M =
array([[ 0.78, -0.11, -0.04,  0.40, -0.08,  1.10,  0.49, -0.42, -0.24,
        -0.34,  0.13],
       [-0.57, -1.56,  1.54,  0.57,  0.02, -0.90, -1.50,  0.33, -0.15,
         0.25, -0.53],
       [ 0.32, -0.66, -0.94, -0.24,  0.08, -0.26, -1.00,  0.09, -0.22,
         0.26,  0.02],
       [-0.59, -1.14,  1.12, -0.06,  0.34,  0.13, -0.30,  0.24,  0.48,
         0.09, -0.67],
       [ 0.63, -4.47,  0.98,  0.34, -0.27, -0.39, -0.53,  0.97, -0.36,
         0.19, -0.22],
       [-0.47,  1.44, -0.68,  0.37, -0.05, -0.87,  0.54, -0.01,  0.04,
         0.04, -0.25],
       [-0.07,  1.03,  0.99, -0.29, -0.39, -1.47, -2.42, -0.18, -0.58,
        -0.36, -0.26],
       [-0.08, -0.16, -0.30,  0.41, -0.08,  0.40, -1.77, -0.29,  0.45,
        -0.42,  0.46],
       [ 0.07,  0.70, -0.94,  0.26, -0.55, -0.64,  0.29, -0.55,  0.26,
        -0.33,  0.68],
       [-0.22, -0.08,  0.51,  0.33,  0.46, -1.81,  1.03,  1.13, -0.35,
        -0.41,  0.29],
       [-0.58, -0.08,  0.89,  0.10, -0.21,  0.91,  0.10,  1.42, -0.10,
        -0.22,  0.25],
       [ 0.56,  0.45, -1.09, -0.29, -0.08,  0.99, -1.67,  0.34, -0.51,
         0.58, -0.17],
       [-0.16, -0.95,  0.91,  0.03,  0.03, -0.69, -1.46, -0.75, -0.43,
        -0.06,  0.68]])
The entry at the centre? -1.47
The entry just right of 0.63 is -4.47
The entry just right of -0.35? -0.41
The entry just left of the centre entry? -0.39
The entry just left of the largest entry? -1.56
The entry just left of 0.49 -> 1.10
The entry just right of the largest entry? 0.57
The second largest entry? 1.44
The entry just right of 0.19? -0.22
The third entry in reading order -> -0.04
The fourth entry in reading order? 0.40
The 1st entry in reading order -> 0.78
The 3rd smallest entry? -1.81
The maximum -> 1.54
The third largest entry? 1.42
The entry just left of the smallest entry is 0.63

Questions about the row below.
1) The last entry?
2) The entry just right of the smallest entry?
3) The third entry from the right?
4) The 1st entry from the left?
-5.01  -2.18   3.91  -1.44  -0.60
1) -0.60
2) -2.18
3) 3.91
4) -5.01

B =
array([[-0.2, -0.1, -0.1, -0.1, -0.2, -0.5,  0.0, -0.5, -0.3, -0.1, -0.2,
         0.0, -0.1, -0.1, -0.2, -0.3],
       [ 0.7, -1.2,  0.4, -0.3,  0.2,  1.7, -0.4, -0.6, -0.6, -1.3, -0.4,
        -0.5, -0.6, -0.5,  0.6,  0.8],
       [-0.8, -0.2,  0.1,  0.2, -1.3, -1.3, -0.7, -0.7, -0.1,  0.0,  0.0,
        -0.1,  0.2,  1.6, -1.0, -0.9],
       [-0.6, -1.4,  0.0, -0.3, -0.7,  0.5, -1.9,  3.1,  0.5, -0.2, -0.2,
        -2.8, -0.2, -0.5, -0.6,  0.0],
       [-0.5, -1.4,  0.3,  1.5, -0.8, -0.6,  0.3,  0.0,  1.8,  0.1, -0.2,
         1.2, -0.1, -0.1,  0.1, -0.7],
       [-0.3,  0.0,  0.0, -1.1,  0.0, -0.6, -0.7, -0.5, -0.9, -1.0,  0.8,
        -0.7,  0.6, -0.2, -0.7,  1.5],
       [-0.1, -0.9, -0.2,  0.4, -1.8, -1.5, -0.4, -0.8, -0.5, -0.3, -0.2,
         0.0, -1.2,  0.0, -1.4, -1.0],
       [-0.3, -0.3, -0.5,  1.4,  0.2, -0.8,  0.1, -0.4,  0.0, -0.6,  0.0,
        -0.3,  0.2, -0.1, -0.6,  0.4],
       [ 0.0,  0.6, -0.5, -1.0, -0.5, -0.5,  0.3, -0.3,  0.3, -0.1, -1.0,
        -0.1,  0.1, -0.3, -0.3, -0.6]])
The entry just left of the smallest entry: -0.2
The entry just right of the smallest entry: -0.2
The third largest entry: 1.7
The 1st entry in reading order: -0.2
The third smallest entry?
Answer: -1.8
The second entry in reading order?
Answer: -0.1
The fifth entry in reading order?
Answer: -0.2

[-1.36 -4.68  0.40  2.47  4.38  2.82 -0.60  3.37 -4.30]
Which number is the 5th-last entry?
A: 4.38
Which number is the second smallest entry?
A: -4.30
Which number is the entry just left of the largest entry?
A: 2.47
The 3rd entry from the right: -0.60
The first entry from the left is -1.36
The 2nd-last entry: 3.37

data = (383, 419, 290, 298, 202, 33, 489, 69, 200, 849, 910, 527, 679, 356, 580)
The entry just left of 419 -> 383
The entry just right of 419 is 290
Read off the maximum.
Answer: 910
Read off the entry just left of 200.
Answer: 69

[[-4.69  3.15  0.95  2.49  2.58 -2.53  1.27]
 [-0.77 -1.31 -0.68  2.90  3.12 -3.55  3.63]
 [-0.37  0.51 -1.11  1.43  0.42 -1.30  0.91]
 [-1.82  1.14  2.24 -3.78  0.24  1.87 -2.44]
 [ 2.52 -0.43 -3.27  2.70 -2.13 -0.74  0.76]
 [ 1.21 -0.47 -3.23  5.00  0.08 -3.21  2.97]
 [ 0.33  0.90  1.33 -3.42 -2.46  3.57 -3.61]
 [-0.84  2.92 -1.95  1.49 -1.95  0.24 -0.89]
 [ 1.10 -1.85  0.57 -2.12 -0.41  2.14 -0.52]
 [-2.08  3.99 -4.17  5.87 -0.81 -3.07  1.71]]
Counting starts at 0.
Report the entry at row 0, column 1.
Answer: 3.15
The entry at row 1, column 0 is -0.77
Report the bottom entry of the column that holds the largest entry.
Answer: 5.87
Report the entry in row 1 and column 2.
Answer: -0.68
Report the minimum.
Answer: -4.69
Report the entry just right of the largest entry.
Answer: -0.81
Report the entry in the bottom-right corner.
Answer: 1.71
Report the entry just left of -2.13.
Answer: 2.70
The entry in row 2 and column 2 -> -1.11
Report the entry directly below 0.08.
Answer: -2.46
The entry in the bottom-left corner is -2.08
The entry just left of 3.12 is 2.90
The entry in row 2 and column 0: -0.37
The entry just left of the largest entry is -4.17
The entry in the top-right corner is 1.27
The entry just right of 0.57 is -2.12
Report the entry just right of -2.12.
Answer: -0.41
The top entry of the column that holds the largest entry is 2.49
Report the entry at row 0, column 2.
Answer: 0.95
Report the entry directly below 2.90.
Answer: 1.43
The entry directly below 3.57 is 0.24
Report the entry just right of -2.08.
Answer: 3.99
The entry just right of 2.14 -> -0.52

m =
[[-1.68  0.07 -0.91  0.11 -0.27 -0.16 -0.50  0.03  0.17 -0.07  2.69  0.78
   0.26]
 [-1.82 -0.08 -0.71 -0.16 -2.40 -2.28  0.96  0.34  0.26  0.00  0.88 -1.97
   1.98]
 [-0.02 -0.03  0.14  0.53 -0.75  1.06 -0.71  0.36 -0.15 -0.35 -1.68  3.06
  -3.04]
 [-0.23  0.07  0.17  0.20 -3.04  2.98  0.15  0.07 -0.07 -0.05 -1.88  4.84
   0.63]]
The entry just right of the largest entry?
Answer: 0.63
The entry just left of 0.78 -> 2.69
The entry just left of the largest entry?
Answer: -1.88
The entry just left of -0.05?
Answer: -0.07
The entry just right of -1.82?
Answer: -0.08
The entry just right of -0.08: -0.71
The entry just right of -0.03?
Answer: 0.14
The largest entry: 4.84
